Below are the code and all the weights of a small trained network. Each question names an input and a class and asks about switching units off, where a switched-off unit gives its printed mean instead of its output.

import numpy as np


def w(rows, s, z=0):
    codes = np.array(rows[::2]) - 128.0
    scale = np.full(codes.shape[1], s)
    scale[-1] = z or s
    return codes * scale


def norm(h):
    return h / np.sqrt((h * h).mean(-1, keepdims=True) + 1e-5)


def f(y):
    return y / 2 * (1 + np.tanh(0.7978845608 * (y + 0.044715 * y**3)))


def log_softmax(a):
    a = a - a.max(-1, keepdims=True)
    return a - np.log(np.exp(a).sum(-1, keepdims=True))


def net(x, mask):
    res = np.array(x, float).reshape(1, 3) / 4 @ E
    u = 0
    for l in range(4):
        y = f(norm(res) @ A[l][:, :-1].T + A[l][:, -1])
        res = res + np.where(mask[u : u + 4], y, B[l][:, -1]) @ B[l][:, :-1]
        u += 4
    return log_softmax(norm(res)[-1] @ U[:, :-1].T + U[:, -1])


A, B = {}, {}
E = w([
[6,188,137,86,94,166,108,54,123,86],'x0',
[2,71,106,122,238,110,125,95,143,136],'x1',
[175,141,175,130,154,21,110,47,205,180],'x2',
],0.009)
A[0] = w([
[147,155,184,148,160,86,127,61,101,189,3],'0.n0',
[180,124,253,128,113,65,127,180,196,135,212],'0.n1',
[84,195,168,98,79,135,117,132,146,90,104],'0.n2',
[115,92,58,127,214,100,111,151,165,111,61],'0.n3',
],0.0074,0.0021)
B[0] = w([
[153,134,100,109,159,103,109,126,254,123,173],'0.n0',
[87,172,198,139,126,118,89,134,129,163,254],'0.n1',
[35,138,194,169,123,176,95,107,140,248,203],'0.n2',
[190,80,188,233,106,204,182,64,74,75,187],'0.n3',
],0.0095,0.0055)
A[1] = w([
[101,179,101,46,1,232,96,164,126,129,142],'1.n0',
[60,160,65,164,51,121,147,174,176,84,30],'1.n1',
[153,243,24,78,116,142,138,203,149,109,21],'1.n2',
[144,176,28,103,48,75,147,143,90,77,4],'1.n3',
],0.0047,0.0028)
B[1] = w([
[226,40,154,211,161,193,152,63,79,124,253],'1.n0',
[106,79,147,175,130,85,197,92,125,142,116],'1.n1',
[125,52,116,153,171,100,130,92,106,61,118],'1.n2',
[103,1,146,226,100,120,184,58,177,36,105],'1.n3',
],0.0093,0.0037)
A[2] = w([
[201,98,56,114,62,119,82,196,154,242,127],'2.n0',
[111,159,116,20,79,57,22,147,143,141,178],'2.n1',
[13,166,123,74,142,199,103,1,88,97,170],'2.n2',
[160,242,158,100,63,66,26,128,197,150,253],'2.n3',
],0.0072,0.0022)
B[2] = w([
[127,157,128,126,241,97,156,102,112,162,171],'2.n0',
[185,58,69,86,232,104,112,122,162,49,168],'2.n1',
[109,187,203,222,39,142,119,102,100,248,254],'2.n2',
[157,207,123,66,138,119,161,135,108,131,251],'2.n3',
],0.012,0.0084)
A[3] = w([
[212,75,118,61,150,221,142,219,31,92,79],'3.n0',
[133,205,46,56,89,153,135,179,96,127,4],'3.n1',
[145,183,67,143,99,163,65,175,100,95,64],'3.n2',
[159,144,131,2,83,81,143,106,222,166,63],'3.n3',
],0.007,0.0024)
B[3] = w([
[122,140,90,14,115,138,187,100,86,98,255],'3.n0',
[105,78,146,125,127,181,138,131,148,80,127],'3.n1',
[100,11,128,206,160,171,130,122,175,107,120],'3.n2',
[173,157,86,49,106,109,117,185,153,172,207],'3.n3',
],0.012,0.0051)
U = w([
[108,117,54,125,68,92,150,159,161,85,58],'0',
[94,53,150,163,192,142,111,65,235,46,69],'1',
[56,118,105,89,101,76,63,156,83,63,2],'2',
[146,88,70,89,135,184,205,112,35,31,177],'3',
[157,233,106,12,201,79,124,127,151,171,186],'4',
[94,157,214,219,89,170,141,58,71,212,204],'5',
],0.011,0.0054)

Each question gives the input, the list of numbers given to net, and the class t.
The units are the neurons (one row each of A and B). Each row of codes is followed by its name. A weight is (code - 128) times the scale printed after its matrix; where a second scale follows, it is the last column's (A, B and U).
mask holds one flag per neuron, layer by layer. A switched-off neuron (its flag False) gives its mean, the last column of its row in B, instead of its output. The means were averaged over made-up inputs and are rounded, as every weight is.
A unit's drop is (log p(t) with every unit on - log p(t) with that unit switched off) / (log p(t) with every unit on - log p(t) with every unit switched off).
The circuit of an input: a set's keep is (log p(t) with only the set's units on - log p(t) with every unit switched off) / (log p(t) with every unit on - log p(t) with every unit switched off). Starting from the 12 units with the biggest drops (on a tie, the unit counted first), units are removed one at a time, each time the one whose removal leaves the highest keep (on an exact tie, the one counted first), for as long as the keep stays at least 0.8.
circuit, biggest first: the units of the circuit, biggest drop first
unit that matters most: the unit with the biggest drop
top k neurons: the k neurons with the biggest drops, biggest first
k most important neurons of layer l: the k neurons of layer l with the biggest drops, biggest first
drop when u is switched off: that unit's drop, to one decimal
input [-3,-7,-1], class 4: circuit, biggest first : 2.n2
input [-8,2,-1], class 3: circuit, biggest first : 2.n2; 0.n3
input [-1,4,4], class 1: top 2 neurons : 0.n3; 2.n2
input [-6,-8,-2], class 4: 2 most important neurons of layer 0 : 0.n1; 0.n3
input [-6,7,2], class 1: circuit, biggest first : 2.n2; 2.n3
input [-2,-7,-2], class 3: circuit, biggest first : 2.n2; 1.n0
input [-2,6,6], class 1: circuit, biggest first : 0.n3; 2.n2; 2.n3
input [-8,-8,-3], class 3: top 2 neurons : 2.n2; 0.n2
input [2,-5,-8], class 3: top 3 neurons : 2.n2; 1.n0; 3.n0
input [6,-6,6], class 4: 2 most important neurons of layer 2 : 2.n3; 2.n1
input [8,-1,8], class 4: 2 most important neurons of layer 0 : 0.n0; 0.n3
input [-5,5,-7], class 3: drop when 2.n2 is switched off : 0.1
input [-5,-4,-4], class 3: drop when 2.n2 is switched off : 1.0
input [-2,7,5], class 1: unit that matters most : 0.n3
input [2,-6,-5], class 3: drop when 0.n1 is switched off : 0.2
input [1,-3,3], class 4: drop when 1.n1 is switched off : 0.0
